[[ 24 -23  47 -16]
 [ 49 -12  28  42]
 [ 67   9 -38  35]]
->
[[-23  47]
 [-12  28]]

[[ 0 12 62 35  2]
 [64 28  1  0  0]
 [ 0 -1 -1  3 50]
 [ 0  9 60 40  3]
 [ 1  3 42 58  8]]
->
[[12 62]
 [28  1]]

[[  8 -31 -30   7  13]
 [-10  38 -31  16 -14]
 [  7 -71  30  47 -52]
 [  5  57 -21  16  19]]
->
[[-31 -30]
 [ 38 -31]]

[[  7  34  10  -3  11]
 [-29  29  10   9  31]
 [-60  -7  -3 -11 -25]]
->
[[34 10]
 [29 10]]

[[ -2  34  -5  10]
 [ 15  74  36 -26]
 [ 15 -19  10  -5]
 [  5  27  15 -12]]
->
[[34 -5]
 [74 36]]

[[ 24  21 -18  41  -6]
 [-36  17 -29  49   8]
 [ 15  56   3  32   6]
 [  8 -10  -9 -43 -40]]
->
[[ 21 -18]
 [ 17 -29]]

[[ 24 -23  11  64]
 [-46   2   2 -70]]
->
[[-23  11]
 [  2   2]]

[[ 35 -44 -47 -43]
 [ 14   6 -15 -20]
 [-30  66  51  37]
 [ 16 -42 -30 -21]]
->
[[-44 -47]
 [  6 -15]]

[[  7  -5  61]
 [-27 -74 -41]
 [ -9 -55  31]
 [ 28  64 -15]]
->
[[ -5  61]
 [-74 -41]]
---
[[-36 -33 -54 -35 -16]
 [ 73  18  -1 -18  42]]
->
[[ 73  18  -1 -18  42]
 [-36 -33 -54 -35 -16]]

[[ 48  59  51 -39 -31 -44 -40 -42 -34  61 -31  58 -43]
 [-43 -50 -44  50  45  55  50  51  47 -53  46 -51  56]
 [ -4  -4  -3  -4  -5  -1  -3   3  -4  -4   4  -2  -9]
 [ 50  58  52 -40 -35 -46 -42 -41 -40  62 -38  57 -49]]
->
[[ 48  59  51 -39 -31 -44 -40 -42 -34  61 -31  58 -43]
 [ 50  58  52 -40 -35 -46 -42 -41 -40  62 -38  57 -49]
 [ -4  -4  -3  -4  -5  -1  -3   3  -4  -4   4  -2  -9]
 [-43 -50 -44  50  45  55  50  51  47 -53  46 -51  56]]

[[  4  54]
 [  4 -50]
 [ 11   8]
 [-23 -26]
 [ -3 -54]
 [  6   0]
 [ -4   1]
 [  6 -24]
 [ -6  16]]
->
[[  4  54]
 [ -6  16]
 [ 11   8]
 [ -4   1]
 [  6   0]
 [  6 -24]
 [-23 -26]
 [  4 -50]
 [ -3 -54]]

[[ -2   1  -3   1   0 -12  -1   1  12   0   0  -1   0  -1]
 [  1  -3   8   0   5  29 -10   0 -15  -1   3   1  -4  -4]
 [ -4   0  -5  -1   6  12 -18   6  58   0  -7  -4 -10  -4]
 [ -7  -2  -7   0  13  33 -29   9  50  -3  -7  -3 -19  -1]]
->
[[ -2   1  -3   1   0 -12  -1   1  12   0   0  -1   0  -1]
 [ -4   0  -5  -1   6  12 -18   6  58   0  -7  -4 -10  -4]
 [ -7  -2  -7   0  13  33 -29   9  50  -3  -7  -3 -19  -1]
 [  1  -3   8   0   5  29 -10   0 -15  -1   3   1  -4  -4]]

[[-46 -42 -60 -39 -46 -48 -60]
 [ -1   5  -6   7   5  12   3]
 [ 39  35  30  32  36  45  44]
 [-28 -32 -36 -44 -45 -23 -31]]
->
[[ 39  35  30  32  36  45  44]
 [ -1   5  -6   7   5  12   3]
 [-28 -32 -36 -44 -45 -23 -31]
 [-46 -42 -60 -39 -46 -48 -60]]

[[-32  39  24]
 [ -1   7  29]
 [ 18 -33 -19]
 [  4   4  43]
 [-22  14 -23]
 [-41  40  -5]
 [-35  29 -20]
 [-60  50 -29]
 [ -9  15  27]
 [-52  45 -24]
 [-10   1 -20]
 [-11  23  52]]
->
[[-60  50 -29]
 [-52  45 -24]
 [-41  40  -5]
 [-32  39  24]
 [-35  29 -20]
 [-11  23  52]
 [ -9  15  27]
 [-22  14 -23]
 [ -1   7  29]
 [  4   4  43]
 [-10   1 -20]
 [ 18 -33 -19]]

[[ 18 -18  19 -21]
 [-15  18 -67 -57]
 [-18  24 -33   3]
 [ 23 -28  76  42]
 [ 24 -23  45  19]
 [ -2  30 -45 -53]]
->
[[ -2  30 -45 -53]
 [-18  24 -33   3]
 [-15  18 -67 -57]
 [ 18 -18  19 -21]
 [ 24 -23  45  19]
 [ 23 -28  76  42]]

[[ 63 -29 -17  51 -22 -24  -1  19  11 -35 -26 -19  50 -38]
 [  4   2  17   1   9  10 -43  19  35  -4   7  17   1 -17]
 [ 10  -7   9   8   5   3 -31  21  28 -11   3   8   4 -22]
 [ 63 -34 -21  50 -26 -29   3   9   8 -39 -28 -21  51 -37]]
->
[[  4   2  17   1   9  10 -43  19  35  -4   7  17   1 -17]
 [ 10  -7   9   8   5   3 -31  21  28 -11   3   8   4 -22]
 [ 63 -29 -17  51 -22 -24  -1  19  11 -35 -26 -19  50 -38]
 [ 63 -34 -21  50 -26 -29   3   9   8 -39 -28 -21  51 -37]]
---
[[ 38  53 -60   7 -62 -37]
 [ 32  56 -57  19 -61 -30]
 [-38 -52  60  -5  62  37]
 [-21  29  -9  73 -14  30]
 [-39 -51  59  -3  61  37]
 [-33 -35  44   8  45  33]
 [-16  38 -17  76 -23  25]
 [  3  45 -31  55 -36   3]]
->
[[  3 -36  55 -31  45   3]
 [ 25 -23  76 -17  38 -16]
 [ 33  45   8  44 -35 -33]
 [ 37  61  -3  59 -51 -39]
 [ 30 -14  73  -9  29 -21]
 [ 37  62  -5  60 -52 -38]
 [-30 -61  19 -57  56  32]
 [-37 -62   7 -60  53  38]]

[[ 20   4 -27 -37   7 -34 -34  39 -23]
 [-18   3   9  33   1  22  20 -54  27]
 [ 16  62 -45  -9  39 -20 -25   1  11]
 [-20   3  17  37  -3  25  25 -55  26]
 [ -3  33  -9  22  25  15   8 -26  27]]
->
[[ 27 -26   8  15  25  22  -9  33  -3]
 [ 26 -55  25  25  -3  37  17   3 -20]
 [ 11   1 -25 -20  39  -9 -45  62  16]
 [ 27 -54  20  22   1  33   9   3 -18]
 [-23  39 -34 -34   7 -37 -27   4  20]]

[[ 17  71  12]
 [ 23  41  22]
 [  0 -48   7]
 [ 26 -33  21]
 [ 12 -50   6]]
->
[[  6 -50  12]
 [ 21 -33  26]
 [  7 -48   0]
 [ 22  41  23]
 [ 12  71  17]]

[[ -5  13  -7  14  14 -14 -13 -25  17  14   9   8 -56   7   9 -44]
 [  7  22 -10  30  -6 -31  -6  15  -9 -25  28   4  35  42 -19  43]
 [  7  37  51  30  37 -29 -13 -26  34 -27 -33 -15  37  -2  46  18]
 [ 64  10  -2  14 -43   8 -37  13 -10 -46  30 -76  40   1 -10 -45]
 [ 16  24   3  15   3  -4  23   3 -11 -12  13  -7  13  -2 -32  39]
 [ -4  52   8  18  -2   5 -20 -11  29 -16 -22  17   2  37  12   7]]
->
[[  7  12  37   2  17 -22 -16  29 -11 -20   5  -2  18   8  52  -4]
 [ 39 -32  -2  13  -7  13 -12 -11   3  23  -4   3  15   3  24  16]
 [-45 -10   1  40 -76  30 -46 -10  13 -37   8 -43  14  -2  10  64]
 [ 18  46  -2  37 -15 -33 -27  34 -26 -13 -29  37  30  51  37   7]
 [ 43 -19  42  35   4  28 -25  -9  15  -6 -31  -6  30 -10  22   7]
 [-44   9   7 -56   8   9  14  17 -25 -13 -14  14  14  -7  13  -5]]

[[-14 -34   0   2]
 [  3  14  -8 -16]
 [ -6  59 -17 -46]]
->
[[-46 -17  59  -6]
 [-16  -8  14   3]
 [  2   0 -34 -14]]

[[ 19  22  -6  -2   0]
 [-45  71  -6 -62   0]
 [ 27  10  -7 -13  -1]
 [ 55 -50 -12  36   0]]
->
[[  0  36 -12 -50  55]
 [ -1 -13  -7  10  27]
 [  0 -62  -6  71 -45]
 [  0  -2  -6  22  19]]

[[  6   1  -1   3]
 [ 29 -39  23 -17]
 [ 17  -9  45 -22]
 [-47 -11 -20   0]
 [ 15 -72 -10 -13]
 [-50 -38 -14 -10]]
->
[[-10 -14 -38 -50]
 [-13 -10 -72  15]
 [  0 -20 -11 -47]
 [-22  45  -9  17]
 [-17  23 -39  29]
 [  3  -1   1   6]]
